In the rows, zero is written as 128.
Each row of numbers stands for one element and depends on some of the facts below. Use the named rows to name the rest.

How the elements are related:
θ: refers to; Σ: uses
bifol (θ flatrel)
bipu (θ greklis)
bona (Σ grerinen, grote, drinipak)
braklel (θ draplos) (Σ voflo, noklabi)
bregrek (θ gazeplan)
dami (Σ vebris)
domok (Σ skeva)
drafle (Σ skodrok, tubran, peta)
draplos (θ grerinen) (Σ klilar, flinan, vebris)
drari (Σ skuben, vari, pavak, selen)
drezo (Σ rotran, groloral)
drinipak (θ mibri)
fegros (θ travuko) (Σ bipu, vuli)
fibror (θ dobre)
flaklu (θ vagonik)
flami (θ plofli)
flatrel (θ zugrom)
fliper (θ klele)
flope (θ bregrek)
flota (Σ tofazen, drostan)
flotra (θ tenu) (Σ grivus, trefer)
fostoklu (θ vari)
gagen (θ muzem)
gazeplan (θ panir)
gigopo (Σ vagonik)
grafin (θ piflagen) (Σ bubam, gritu, tramom, selen, potustom, mibri, drogrik, liflok)
greklis (θ plagun) (Σ zusku)
grepul (θ tridir)
grerinen (θ vuli)
grilir (Σ detron, zevam)
grisozi (θ kliskeskar)
grivus (θ fostoklu)
gubrol (θ seski) (Σ dople, nebren, skeva, lafik)
kemul (Σ voflo, gagen, kliskeskar)
kemurar (Σ trurem, trefer)
kigal (θ stuke)
klele (θ skeva) (Σ voflo, pabre, plogrol, grote, tomam)
klilol (θ pefar) (Σ voflo, trefen, fostoklu, trefer, flami, mastem)
kliskeskar (θ sitrak)
klograr (Σ seski, tubran)
kuges (Σ fliper, kliskeskar, skeva, flestak)
kuples (Σ trurem, bregrek)
latru (θ skirum) (Σ zevam, losem)
legrem (θ grivus)
librak (Σ kigal, grivus, sitrak, zusku)
lofleklun (Σ flaklu, lafik, vagonik)
loma (θ vabin) (Σ fostoklu, selen, trisistek)
losem (θ legrem)
mastem (θ pabrim)
mekobu (θ detron)
muzem (θ zapelol) (Σ peta)
nugin (θ flami)
nugrek (Σ drimul, drostan)
pabrim (θ zaple)
pefar (θ loma)
pepel (Σ bubam, kliskeskar, vuli, mastem)
piflagen (θ grisozi) (Σ ribem, dople, flaklu, mastem, tori)
pitar (Σ zevam, klotroskul)
plagun (θ tubran) (Σ trefen, legrem, stagi, drostan)
plesti (θ vepluk) (Σ seze, selen, komin)
pliple (θ fliper) (Σ drobesul, daden)
plofli (θ gubrol) (Σ flaklu, grote, vebris)
plutolem (θ bifol)
rapli (Σ voflo, stelos, lafik)
ribem (θ drinipak)
rigak (θ trefer) (Σ fezakon, losem, drostan)
rimik (θ rotran) (Σ nugin, zugrom, zovu, vagonik)
rokli (θ latru) (Σ daden, seski, skuben, panir, vuli, trisistek, drogrik, tori)
rotran (θ grepul)
selu (Σ travuko, trisistek)
seski (θ grafin)
seze (θ tratras)
skidre (Σ dobre, vebris, flatrel)
skirum (θ stade) (Σ grisozi, grivus, drimul, tofazen, tubran, flaklu, drogrik)
stade (θ pliple) (Σ bregrek, flami, limil, zusku)
stadrus (Σ bifol, tori)
stagi (θ ribem)
stelos (θ skodrok)
stuke (θ flestak) (Σ dobre, trefer, limil, noklabi)
stuzak (Σ grudril)
sugem (Σ drimul, peta, kliskeskar, pefar)
supimur (Σ tolu, grudril, stelos, vagonik)
tenu (θ rokli) (Σ trefen, zugrom, drinipak, flestak)
tenur (Σ vari, mastem)
tomam (θ flotra)
topo (Σ drobesul, legrem, potustom, groloral)
tramom (θ nugrek)
tratras (θ mastem) (Σ tori)
travuko (θ nebren)
trefen (θ lezik)
trefer (θ fegros)
tregem (Σ daden, stelos, tradugo, peta, vuli, mibri, vebris)
tridir (θ drimul) (Σ plegul, tofazen)
tubran (θ kigal)
vabin (θ bipu) (Σ trurem, skuben, mekobu)
vagonik (θ stelos)
vari (θ plutolem)
vepluk (θ tomam) (Σ selen)
veta (Σ flinan)
vuli (θ fibror)
zapelol (θ rigak)
zaple (θ braklel) (Σ grisozi, kogran, ribem)
zugrom (θ mekobu)
zusek (Σ drinipak)
zusku (θ rimik)

Named rows:
drafle: [183 157 147 118 136 122 113  47 128 129 125 104 103 125 107 133 176 126
 169 166 152 168 173 165 133  80]
flestak: [136 144 147 145 123 117 151 152 141 128 112 157 131 119 176  97 108 124
 122 127 103  94 136 114 143 130]
tenu: [122 126  86 121 120  83  66  30 100 108 153  47 162 163  45 136 107 152
 150 126 158  66 113 140  88  97]
drinipak: [106 122 121 139 116 136 135 174 122 126 136 119 127 122 142 107 122 141
 116 128 115  89  98  77 120 151]
vabin: [142  92  84 144 134 174  71 128  65 119 118  89 101 192  94 174  99 104
 113 148 167 168 167 171  90 130]
klele: [112 123  43  99 173 121 123 109  97 114 105  63  58 137  83 159 154 161
 121 160 131 154 161 129 117 102]
seze: [ 93 126 138 147  96 140 149 164 136 131 123 130 146 124 131 116 129 132
  97 116 135 117 106  80 117 145]
fegros: [ 95 129  96  95 113 174 108  95 123 149 185  67 128  97 119 152 172 158
 157 183 178 160 151 204  99 117]
vuli: [123 151 150 164  78 127 182 142 119 146 134 122 123 106 139 143 168 151
 104 105 152 172 116  84 109 166]
rotran: [102 131 128 139 110 143 131 175 124 132 139 124 139 121 143 106 129 134
 114 115 125 104 106  90 113 157]
kuples: [142  97 102  99 135 104  74  82 106 129 118 129 109 152  98 174 108 103
 144 132 124 168 160 200 156 120]
lofleklun: [172 112  94 106 217 108 141  74 127 124 160 132 143 132 124 203  92 177
 145 154 138 103 107 186 128  73]
sitrak: [134 135 158 128 124 113 145 154 149 133 121 165 142 122 164  99 108 119
 129 112  99 119 136 118 152 143]
grilir: [159 106 131 100 151 122  92  74 126 132 118 125 117 141  99 174 117  99
 156 158 136 135 125 180 139  85]
topo: [156 120 126 110 147 124 101  66 130 128 119 123 126 140 104 164 129 111
 148 158 139 150 143 175 140  79]
zaple: [147 110 124 131 104 114 132  67  89 156 137  94  97 126  78 247 155 147
 121 147 168 185  97 135 104 120]
traran: [128 138 151 138 119 112 151 156 147 129 118 165 136 110 171 102 111 114
 130 111 104 114 125 121 145 137]

Which element is each row?
No name comes twice in this set of rows, the named rows included.
[166 155 113 127 139 117 114  49 124 129 126 125 115 143 108 141 162 151
 140 151 158 182 194 182 142  91] -> pepel
[112 146 127 141 121 145 143 178 128 142 136 128 149 119 139 114 132 140
 107 102 130 114 112  98 104 174] -> ribem
[ 57  94 169 173  83 151 166 121 199 102  75 196 189 146 122  83  93  87
  66 123 156 143 142 114 151  61] -> selen
[154 152 189 109 114 120  93 150 160 157  90 145 112  94 163 112 122  44
 159 146  91  55  80  91 129 122] -> drostan
[129  89  82  97 125  95  57  86  88 130 117 132  96 156  93 174 100 106
 137 131 117 167 178 205 168 127] -> kemurar
[126 157  76  77 175 121 103  85 130 135  77  37  98 124  51 175 155  95
 151 117 141 137 133 148  69 109] -> skirum
[153 150 147 177 113 182 128 191 108 125 121 113 111 144 166  93 123 104
 122 131 138 106 137  88  73 163] -> tubran
[127 161  92 121 135 121 103  41 128 124 134  62 190 154  32 153 147 128
 134  68 190 160 156 187  59 126] -> rokli
[123 149  97 149 107  78 145 130 118 120 124 157  93 132 192  67 107 176
 118 150  97  92 172 102 174 127] -> voflo
[109 135 116 147 131 133 161 165 123 122 146 123 135 120 148 103 130 169
 117 129 124  96 109  79 113 144] -> stelos
[ 77 156  76 116 148 132 178 192 146 131  63  96  79 105 139 116 150 121
  93 110 103 120 132  71  98 146] -> fliper
[107 142 134 158  80  96 112 117 123 111 173 100 184 142 115  73 105 151
 132  85 135  56 105  91  99 158] -> tomam
[124 126 141 130 116 105 127 155 136 130 114 161 126 121 166 104  98 112
 129 109  92 117 137 125 157 153] -> limil

Now the same elements, written a new way:
Known rows:
vepluk: [145  99 200 123 106  90 130 128 133 147 156  87 178  56 122 136 122 173
 123  84  85 153 137 114 143  92 132 164 124 130 117  58 145 136 170]
drostan: [ 50 126  94 189 159 168 136  75  68 147 145 190  67 161 112 134 162 134
 109 125 119 108  79 145 188 127 125 125 126 111 140 142 131 135 117]
peta: [136 168  79 167 194 166 109 109 108 118 137 142  51 174 102 133 114 136
 126 144 109 128 114 131 164 129 161 138 108 109 115 116 150 131 140]
pavak: [ 94 127 137 115 129 106 145  88 139 146 151  80 139 131 127 147 122 176
 129 144  79 130 121 153 118 132 128 144 115 128  92  96 121 116 131]
lezik: [120 126 140 113 130 123 136 102 124 139 148 130 136 147 127 131 132 114
 123 132 127 137 135 127 102 155  97 127 129 114 139 127 130 141 117]
losem: [ 49 121 129 157 157 124 149 109  48 176 144 206 140 125 115 138 153 127
 116 157 135 146  78 144 173 141 107 136 135 132 134 141 102 165 118]
stelos: [153 190  86 134 175 143 152 140  89 131 120 105  99 143 134 165 103 106
 102 164 130 126 132 128 133 134 181 121 129 141 118 104 141 109 152]
grudril: [133 175  96 128 162 125 162 100  97 155 142 124 129 170 141 160 115 108
 108 170 141 139 144 131 112 167 149 123 121 136 136 103 139 100 131]
flaklu: [139 196  87 160 177 138 127 124 123 135  87 134 108 154 141 143 103 117
 117 174 142 119 110 161 165 114 195 148 125 158 125 132 130 106 150]
tenu: [199  88 201 152  70 103 154 118 116 149 166 140 196  52 140 144 136 104
 103  31 183  94 151  70 144  77 150 139  98 144 217 116 169 114 129]
topo: [136  57 180  84 103 132 130 128 142 108 154 152 132  93  90 130 156 132
 154  57  93 121 152  72 127 143  90 100 124  81 120 125 152 169 128]
drimul: [101 144  76 179 177 167 100  86 125 129 141 162  65 171 128 125 135 144
 127 135 127 116 100 149 190 117 148 144 109 128 127 144 149 139 113]
rokli: [206  45 211 124 127  72 117 162 202 128 127  93 198  76 129  92  98 163
 143  66 117 177 177  80 148  83 137 161  75 126 145 128 176 156 198]
greklis: [130 110 165 147  47 167  57 173 118 135 106 136 167 140 161  68 144 134
 196 167 145 109  67 128  77 123  71 131 127 164 144 125 102 115 173]
detron: [ 73 136 139 115 163 123 162  95  60 188 150 160 147 156 119 131 155 133
 114 164 135 160 114 140 125 167  94 124 127 117 138 128 110 154 106]
pefar: [131 141 113 175 132 171 113 140 107 105 118 164  98 149 118 128 136 117
 162 134 133  93  93 117 170 115 153 127 118 140 120 123 132 119 171]
grafin: [144  88 200  83  50  43  89 144 186  51 119 178 120  66 119 133  86 151
 167  39  71 180 179  59 161 144 110 130 147  92  58 140 124 122 157]

Rows to name:
No name comes twice in this set of rows, the named rows included.
[173  85 154  87  91 113 149 192 164  76  98 126 130 118 119 101 126  77
 121  80 161  80 160  89  72 127 122  64  99 119 183 168 103 134 119] -> klele
[181 134 174  96  65  56  93 132 205  79  69 180 157 118 166 121  72 127
 163 105 164 174 191  84 149 118 141 144 169 147  92 180 137  79 125] -> piflagen
[ 93  61 220 136 147  68 156 144  80 157 140 202 192 111 129  93 146 129
 119 102 160 180 138  95 136 118 104 134  73 124 216 153 108 174 141] -> latru
[141 210  64 131 187 176 122 133  75 124 140 103  59 166 128 141  87 116
  86 155 104 155 111 134  92 155 152 123 125  89 139  92 125 136 152] -> vebris
[136  87 199  90  92  93 139 142 165 137 146 101 195  70 122 129 133 148
 142  90  95 143 153 103 126 123 108 137 134 120 104 101 127 135 154] -> plesti
[174 144 141  95 118 156  80 173 138 109 133 113 129 109 117  89 101 102
 134 108 144 159 162 112  68 148  79  99 132  85 168 136 131 166 132] -> skidre
[128  51 201 161  41 171  99 156 114 104 118 203 155 115 111 112 184 107
 209  96 131  69 101  56 124 123  68 111 117 136 124 121 117 131 172] -> plagun
[ 83 111 121 139 139 138 136 118  76 131 153 155  87  94  96 168 167 122
  89 116 107  77  59 112 192 115 147 108 132 122 102 109 107 140 132] -> legrem
[140 124 139 138 168 171  98 160 148  76  83 140 123  78  85 109 115 112
 172 121 133 132 164 122 152 138 173 148 137 122 134 140 137 160 134] -> muzem
[115 125  87 148 181 136 114 100 145 125 134 104  91 162 113 131 123 169
 129 142  77 136 109 151 173 122 147 164 111 129  80 109 151 131 144] -> drogrik
[ 63 110 132 152 147 138 141  78  79 170 153 204 122 149 113 122 159 124
 128 126 139 134 103 134 153 143 111 122 126 112 147 136 130 146 105] -> fezakon
[108 136  84 156 162 136  60 137 112 140  93 125 106 123 142 118 127 142
  82 174 142 119  27 164 168  68 138 150 144 146 116 166  83 142 110] -> grivus
[116 136 102 161 120 149 172  84 101 130 127 142 105 171 134 179 165 110
 110 115 150  52 120 128 131 137 153 118 130 155 143 119 139  81 100] -> flestak
[156 102 151 125  83 131  65 136 182 131 119 136 163 126 145  57 123 136
 157 105 160 153 133 148  90 109  65 133 131 113 169 169 129 163  86] -> librak
[181 148 110  94 110 148 152 240 117 131 151 120 126  81 126  80 108 105
 155 120 146 183 202 122 118 129  84  62 168  98 154 157 143 199 187] -> draplos

The same elements again, as new rows of numbers:
Some rows with their names:
flatrel: [118  71 122 134 109 123 114 174 124 156 179 120 152 109 119 161 134 148
 134  98  73 161 109 147 125 162 105 126 105 122  97  95 138 124 144  94
 135 141 142 145 169]
tenur: [124  67 102 154 117 130  71 171 106 169 166 115 164 141 114 175 122 152
 145  99  84 130  95 151 116 152 109 123 107 131  96 117 125 136 155  96
 125 173 159 139 150]
stuke: [149  50 115 156 100 152  70 134 126 143 156  98 160 150 136 180 139 147
 142  93  81 125 124 160 141 178 102 122  52 106  93 133 129 156 154 134
 122 165 166 118 139]
greklis: [126  81 111 156 102 135 115 143  92 152 164 109 180 137 132 170 128 144
 145 101  85 149  94 164 118 170 112 126  66 133  87 118 136 145 154 107
 125 152 162 142 169]
kuges: [127  49  95 147 129 126  90 179 128 146 172 131 174 162 114 145 119 143
 149  92  81 141 104 166 118 141 109 128 107 120 119 106 114 142 178 109
 129 168 165 137 154]
grafin: [107  46  81 160 136 132  61 193  90 178 153 107 171 179 116 180 112 169
 148  98  88 122  99 155 121 151 122 132 110 135 112 138 129 138 164  65
 128 181 161 133 141]
bona: [131  52 108 144 122 130 103 170 119 134 175 127 168 162 116 143 112 140
 146  90  78 142 120 167 123 143  97 125  97 107 112 109 118 147 179 107
 121 166 163 138 152]
fegros: [120  53  99 143 122 127  71 184 112 169 167 121 163 151 111 168 124 153
 148  95  85 128  97 153 114 148 117 124 116 135 102 117 122 134 168  93
 131 169 154 138 150]
gritu: [112  69 113 115 107 125  82 178 116 185 166 118 136 128 104 180 115 145
 149 101  91 127 101 138 106 135 105 127 139 140  90 103 133 126 143  86
 135 138 131 152 166]
zusku: [142 126 115 130  98 139 133 115 112 163 174 122 165 114 118 173 115 122
 150 109  68 157 104 159  92 157 102 105  78 133  77  89 153 135 143 106
 140 111 148 144 181]
drari: [112  62  99 163 117 133  60 174  81 173 157 106 164 153 114 184 116 161
 140 109  87 125  96 152 123 148 105 123 104 131 100 133 132 137 154  80
 126 181 159 136 145]
grisozi: [126  69 109 110 107 112 118 175 150 176 168 122 155 125 121 164 139 140
 157  91  87 149  93 143  97 157 131 133 126 157  86  91 131 127 158 113
 142 113 133 146 184]
lafik: [146  69 127 103 107 115 118 180 163 151 186 133 141 111 104 149 125 129
 151  89  76 144 115 143 107 139 101 124 137 125 100  75 121 133 161 119
 142 124 127 150 169]
stuzak: [129  57 105 132 119 127 102 178 130 144 177 131 158 162 109 146 113 137
 152  91  82 136 116 159 119 137  98 129 114 117 112 101 117 138 173 103
 126 152 151 143 157]
kliskeskar: [141  64 123  99 110 109 120 178 150 170 181 126 136 120 108 165 130 134
 151  87  82 147 112 137 109 147 118 130 142 135  89  88 131 125 154 109
 145 118 121 147 175]
trefer: [137  91 136 124  83 129 122 143 116 157 174 114 146  97 118 176 134 128
 141 104  86 154  98 143 108 161 102 116  98 132  69  88 142 138 140 122
 137 123 132 150 176]
klele: [123  70  99 153 138 141  85 184 107 121 193 124 194 138 139 157 115 133
 193  96  76 142  75 169 131 188 102 152  80 110 151 112 115 134 162 144
 101 181 134 131 169]

Which element is each row?
No name comes twice in this set of rows, the named rows included.
[147  73 118  83  98 125 120 152 117 170 169 105 126 191 110 185  96 119
 181  97 100 127 123 146  98 129 107 126 131 132  91 102 133 151 164 106
 139 100 112 149 179] -> legrem
[117  99  97 112 112 140 126 143 117 169 172 127 157 166  99 152  90 117
 163  98  75 145 118 160  90 130  99 117 106 129 110  95 137 131 160  84
 126 112 147 145 188] -> stagi
[129  30 135 104 100 105 106 202 154 153 179 120 133 119 117 153 149 134
 149  81  99 130 111 141 128 148 110 138 140 128  99  89 110 131 160 127
 134 142 125 150 163] -> nebren
[ 90  72 121  88  85 129 153 157 108 169 173 119 132 173 105 151 101 109
 174 100 106 145 129 155 103 125  90 128 122 133 107  97 131 131 146  89
 121  91 129 162 206] -> zevam
[114  39 132 104  93 104  86 206 136 180 171 111 120 114 104 176 142 148
 145  89 105 120 100 127 124 141 111 136 161 142  87  99 121 124 145 107
 136 132 113 153 162] -> mibri
[119  64  95 134 121 124  87 178 134 165 169 126 169 148 112 152 125 144
 160  90  84 129  89 158  98 145 119 127 119 145 108 104 121 129 169 107
 127 148 155 138 168] -> muzem
[112  39 131 119  93 104  80 203 125 183 168 102 128 114 110 182 149 156
 146  93 105 123  90 128 123 152 115 133 148 148  87 108 123 128 139  98
 133 143 123 154 163] -> panir
[ 91  25 106 130  99 111 102 193 121 165 160 113 162 166 125 145 143 143
 174  86 116 130  92 158 120 151 124 145 113 147 119 116 106 139 166 109
 114 144 154 148 176] -> nugrek
[109  86  99 173 123 125  95 172  63 171 160 112 186 142 123 183 117 160
 142 112  85 156  82 161 117 157 116 125  86 138  92 121 142 138 159  73
 129 176 167 145 156] -> vabin
[112  57 122 116 115 120 136 192 143 152 189 135 148 116 108 137 120 137
 136  89  69 163 123 149 133 149  95 130 123 113 114  83 132 113 150  88
 131 132 139 150 172] -> zugrom
[115  57  85 151 127 132  83 173 133 164 162 124 181 151 125 150 132 150
 160  90  82 132  87 157 107 161 125 125  93 143 116 122 120 135 164 104
 123 153 168 126 164] -> zaple
[120  80 118 107 108 135  85 164 158 172 175 120 132  88 106 168 139 140
 141  92  64 135 109 135 118 170  99 123 111 132 102  98 134 109 123 114
 137 123 131 133 163] -> mastem
[105  64 107 122 108 146 102 165 121 164 172 120 145 145 112 157 116 136
 153  95  76 136 122 155 123 152  92 124  98 116 122 110 136 123 142  91
 121 133 148 137 167] -> pabrim

The same elements again, as new rows of numbers:
Some elements and their rows:
fezakon: [137 129 149 131 119 119  93 121 149 132 150  98 152  99 145 120  97  97
 111 128 120 144 113 138 118 100 104 152  99]
flatrel: [114 152 109 131 171 103  78 146 108 131 127 105 105 138 118 195 131 160
 141 125 149 160 128 139 101 146 179 103 122]
skirum: [178  89 127 124 120 120 176 157 143  99  21 148 136 145  95 135 177 128
  95 135 175 173 132  77 168 126 165 213 111]
drari: [118 107 165 125 141 134 186 106 139 121 107 171 149 138 133 127 146 149
 161  96 134  83 122  97 104 124 109 152 114]
grudril: [104 157 120 135 106 112 120 145 132 145 160 120 106 138 163 142 126 110
 109 124 113 124 131 130 115 104  77  94 124]
rimik: [161  86 109 111 126 109 151 108  87 143  79 153  99 115  96 134 155 104
 105  97 125 124 100 156 130 161 113 122 125]
pabrim: [178 138 119 154 134 147 142 111 132 165 129 155 107 101 135 144 119 114
 160 110 122 138 139 154 159 177 174 160 122]
pliple: [150  92 133 108 136 131 195  96 102 134  75 167 155 194 111 151 137 121
  84 131 172 170 144 103 141 101 207 186 104]
kemurar: [115  95 153 144 146 126 113 153 142 137 125 154 147 122 126 138 142 152
 155 124 162  91 109 102 114 133  88 162 131]
lafik: [117 165 118 127  93 127 103 145 143 154 160 107 104 141 147 128 141 120
 101 139 106 119 140 138 128 109  65  97 128]
tradugo: [100 168 131 112 118 132 122 139 142 120 132 151 134 151 147 117 113 148
 140 127 128 143 152 117 125 103 113 102 118]
daden: [ 96 186 135 115 116 136 117 134 145 114 159 129 140 144 154 116 109 138
 140 130 113 133 158 113 115 100 128  94 116]
vuli: [137 192  95 143 124 163 155 111 131 127 155 127 102 140 139 130 113 124
 142 134 100 144 170 138 152 156 196 123 124]
groloral: [112 148 137 118 130 133 115 101 142 147 154 114 153 124 145 106  90 122
 121 136 128 128 145 147  94  85 137 123 121]
losem: [145 114 129 132 131 109 118 117 109 117 147  73 128  78 134 148  96  81
  92 130 115 163 128 155 124 131 175 142 116]
klilol: [147  69 118 135 151 137 145 112 119 126  85 158 136 127  90 130 149 159
 136 131 159 101 104 134 138 171 130 168 149]
flotra: [119  97 120 135 134 119 132 179 150 106  57 104  85  62 130  91 163 145
 152 117 170 128 112 103  91 168 168 174 175]

Rows to name:
No name comes twice in this set of rows, the named rows included.
[137 131 140  87 138 122 127 144 150 117  70 210 149 147 113 114 135 152
 177  84 150 131 130 110 121 112  86 106  98] -> tregem
[122  93 136 117 152 127 199  86 105 117  86 145 127 109 114 123 140 141
 152  91 126 107 121 123 108 149 167 133 132] -> plesti
[118 132 133 147 152 127 140 116 105 116 149  99 109 125 131 176 135 135
 134 133 120 117 128 117 111 148 183 129 142] -> mekobu
[161 105 122 119 135 115 125 135 127  99  78 123 146  96  96 130 131 113
 123 125 132 143 117 124 161 150 144 143 119] -> tridir
[178 122 103 174 138 153 119 111 133 181 104 195  98 116 116 128 129 138
 184 112 142 115 121 155 154 198 153 158 131] -> braklel
[117 169 134 120 114 130  91 159 159 106 131 117 140 131 132 116 114 119
 137 137 121 139 140 108 144 107  99 123 110] -> skodrok
[ 96 135 149 165 132 137 114 144 143 139 194 104 123 133 163 136 123 134
 145 156 134 105 133  93 120 126 113 140 147] -> trurem
[146 120 102 119 113 114 138 114  96 154 138 102  91 131 130 129 134  99
  86 130 101 145 122 159 142 143 134 115 128] -> nugin
[134 110 140 147  99 110 131 102  69 120 116 137 162 123 107 134 127  74
 136 146 113 136 106 118 105 158 187  70 169] -> zapelol
[158  72 111 120 130 128 140 123  94 187  81 183 119 178  89 151 156 140
  90 129 183 156 115 132 155 145 136 174 123] -> klele
[117 106  90  81 139 152 166 173 121  67 161 131 124 131 125 145 107 140
 117 148  93 141 130 158 142 124 152 104 162] -> bipu
[169 136 120 146 127 136 175 113 130 109  96 147 111 126 109 143 146 115
 151 106 102 121 137 124 154 171 149 129 121] -> tratras

